Below are the code and all the weights of a small trained network. Each question names an input and a class and asks about switching units off, where a switched-off unit gives its printed mean instead of its output.

import numpy as np


def w(rows, s, z=0):
    codes = np.array(rows[::2]) - 128.0
    scale = np.full(codes.shape[1], s)
    scale[-1] = z or s
    return codes * scale


def f(y):
    return np.maximum(y, 0)


def log_softmax(a):
    a = a - a.max(-1, keepdims=True)
    return a - np.log(np.exp(a).sum(-1, keepdims=True))


def net(x, mask):
    res = np.array(x, float).reshape(1, 8) / 4 @ E
    y = f(res @ A[0][:, :-1].T + A[0][:, -1])
    res = res + np.where(mask, y, B[0][:, -1]) @ B[0][:, :-1]
    return log_softmax(res[-1] @ U[:, :-1].T + U[:, -1])


A, B = {}, {}
E = w([
[127,128,126],'x0',
[127,128,129],'x1',
[128,129,129],'x2',
[128,128,128],'x3',
[79,16,141],'x4',
[185,114,255],'x5',
[213,57,63],'x6',
[128,128,127],'x7',
],0.008)
A[0] = w([
[120,74,174,44],'neuron 0',
[94,191,154,105],'neuron 1',
[158,175,121,199],'neuron 2',
[114,132,149,127],'neuron 3',
[224,88,75,183],'neuron 4',
[59,92,150,133],'neuron 5',
[135,150,137,87],'neuron 6',
[123,72,206,131],'neuron 7',
[181,146,177,97],'neuron 8',
[112,129,125,102],'neuron 9',
[135,122,162,156],'neuron 10',
[160,136,136,48],'neuron 11',
[182,69,106,119],'neuron 12',
[147,109,97,142],'neuron 13',
[164,88,110,114],'neuron 14',
[143,105,111,72],'neuron 15',
[74,108,83,148],'neuron 16',
[123,123,136,98],'neuron 17',
[77,93,131,133],'neuron 18',
[161,134,164,105],'neuron 19',
[143,91,91,94],'neuron 20',
[117,154,89,146],'neuron 21',
[145,124,214,127],'neuron 22',
[144,119,159,57],'neuron 23',
[145,141,156,110],'neuron 24',
[177,86,175,56],'neuron 25',
[135,110,189,163],'neuron 26',
[172,254,89,253],'neuron 27',
[87,135,183,172],'neuron 28',
[79,156,152,207],'neuron 29',
[111,131,100,191],'neuron 30',
[147,121,169,173],'neuron 31',
[139,160,108,157],'neuron 32',
[112,132,99,191],'neuron 33',
[164,137,138,53],'neuron 34',
[89,115,164,77],'neuron 35',
[82,163,149,157],'neuron 36',
[204,189,143,100],'neuron 37',
[163,160,85,76],'neuron 38',
[89,71,135,179],'neuron 39',
[144,139,200,119],'neuron 40',
[164,130,98,120],'neuron 41',
[161,110,140,112],'neuron 42',
[81,136,168,101],'neuron 43',
[94,87,131,187],'neuron 44',
],0.018,0.005)
B[0] = w([
[134,158,183,161],'neuron 0',
[178,133,146,186],'neuron 1',
[132,64,117,181],'neuron 2',
[120,121,130,148],'neuron 3',
[174,64,44,215],'neuron 4',
[95,129,102,180],'neuron 5',
[121,117,148,140],'neuron 6',
[171,144,193,197],'neuron 7',
[109,119,67,177],'neuron 8',
[124,145,117,135],'neuron 9',
[116,113,143,162],'neuron 10',
[117,108,105,138],'neuron 11',
[205,157,105,184],'neuron 12',
[152,110,111,161],'neuron 13',
[186,149,119,165],'neuron 14',
[142,160,120,143],'neuron 15',
[96,149,60,190],'neuron 16',
[119,135,137,131],'neuron 17',
[94,132,101,169],'neuron 18',
[119,131,73,161],'neuron 19',
[177,135,114,163],'neuron 20',
[126,142,162,172],'neuron 21',
[90,109,155,201],'neuron 22',
[141,166,126,145],'neuron 23',
[128,114,117,153],'neuron 24',
[128,186,129,173],'neuron 25',
[115,101,173,186],'neuron 26',
[196,40,253,254],'neuron 27',
[124,100,129,190],'neuron 28',
[93,186,157,193],'neuron 29',
[149,158,97,171],'neuron 30',
[103,101,144,174],'neuron 31',
[142,117,165,162],'neuron 32',
[147,158,109,172],'neuron 33',
[111,106,102,141],'neuron 34',
[120,128,129,155],'neuron 35',
[152,183,108,183],'neuron 36',
[88,109,72,185],'neuron 37',
[185,84,120,160],'neuron 38',
[113,199,124,185],'neuron 39',
[114,108,118,189],'neuron 40',
[147,99,111,156],'neuron 41',
[129,152,113,150],'neuron 42',
[105,116,105,168],'neuron 43',
[101,185,114,176],'neuron 44',
],0.035,0.013)
U = w([
[248,164,176,254],'0',
[86,182,88,109],'1',
[207,81,125,21],'2',
[165,167,63,56],'3',
[101,45,164,109],'4',
[76,150,154,113],'5',
[115,20,42,221],'6',
],0.011,0.0045)

Each question gives the input, the list of numbers given to net, and the class t.
The units are the neurons (one row each of A and B). Each row of codes is followed by its name. A weight is (code - 128) times the scale printed after its matrix; where a second scale follows, it is the last column's (A, B and U).
mask holds one flag per neuron, in row order. A switched-off neuron (its flag False) gives its mean, the last column of its row in B, instead of its output. The means were averaged over made-up inputs and are rounded, as every weight is.
A unit's drop is (log p(t) with every unit on - log p(t) with that unit switched off) / (log p(t) with every unit on - log p(t) with every unit switched off).
The circuit of an input: a set's keep is (log p(t) with only the set's units on - log p(t) with every unit switched off) / (log p(t) with every unit on - log p(t) with every unit switched off). Starting from the 12 units with the biggest drops (on a tie, the unit counted first), units are removed one at a time, each time the one whose removal leaves the highest keep (on an exact tie, the one counted first), for as long as the keep stays at least 0.8.
circuit, biggest first: the units of the circuit, biggest drop first
k most important neurons: the k neurons with the biggest drops, biggest first
drop of u: that unit's drop, to one decimal
input [4,-1,-1,0,2,0,0,-4], class 1: circuit, biggest first -> neuron 27; neuron 4
input [-4,8,8,6,2,0,-7,0], class 1: circuit, biggest first -> neuron 27
input [3,-8,5,6,-4,-6,4,2], class 2: 2 most important neurons -> neuron 4; neuron 27
input [-2,3,0,7,-5,-6,4,1], class 2: 2 most important neurons -> neuron 27; neuron 4
input [7,4,7,-1,-6,0,7,-8], class 2: 2 most important neurons -> neuron 27; neuron 12
input [4,-6,8,0,-1,-2,1,1], class 2: 4 most important neurons -> neuron 7; neuron 39; neuron 29; neuron 36
input [-2,-4,1,2,1,5,-2,-4], class 5: 2 most important neurons -> neuron 27; neuron 4
input [2,-7,8,5,1,-8,8,3], class 3: 3 most important neurons -> neuron 27; neuron 16; neuron 12
input [-1,2,7,0,-1,-2,2,5], class 2: 3 most important neurons -> neuron 7; neuron 29; neuron 39
input [-7,7,8,8,-5,-7,4,-6], class 2: 2 most important neurons -> neuron 27; neuron 4
input [3,-2,1,3,-8,-8,1,-5], class 2: 2 most important neurons -> neuron 2; neuron 7
input [-6,8,0,1,-1,7,8,8], class 6: 2 most important neurons -> neuron 4; neuron 27
input [1,5,5,-7,-3,-2,1,0], class 2: drop of neuron 39 -> 0.2
input [-6,1,2,-4,2,-7,5,3], class 3: circuit, biggest first -> neuron 27
input [-1,6,2,1,6,1,0,8], class 5: drop of neuron 39 -> -0.1
input [-3,-7,-2,1,-8,-7,3,-3], class 2: drop of neuron 27 -> 1.4
input [-7,4,-5,7,6,1,-2,-3], class 5: drop of neuron 24 -> 0.0
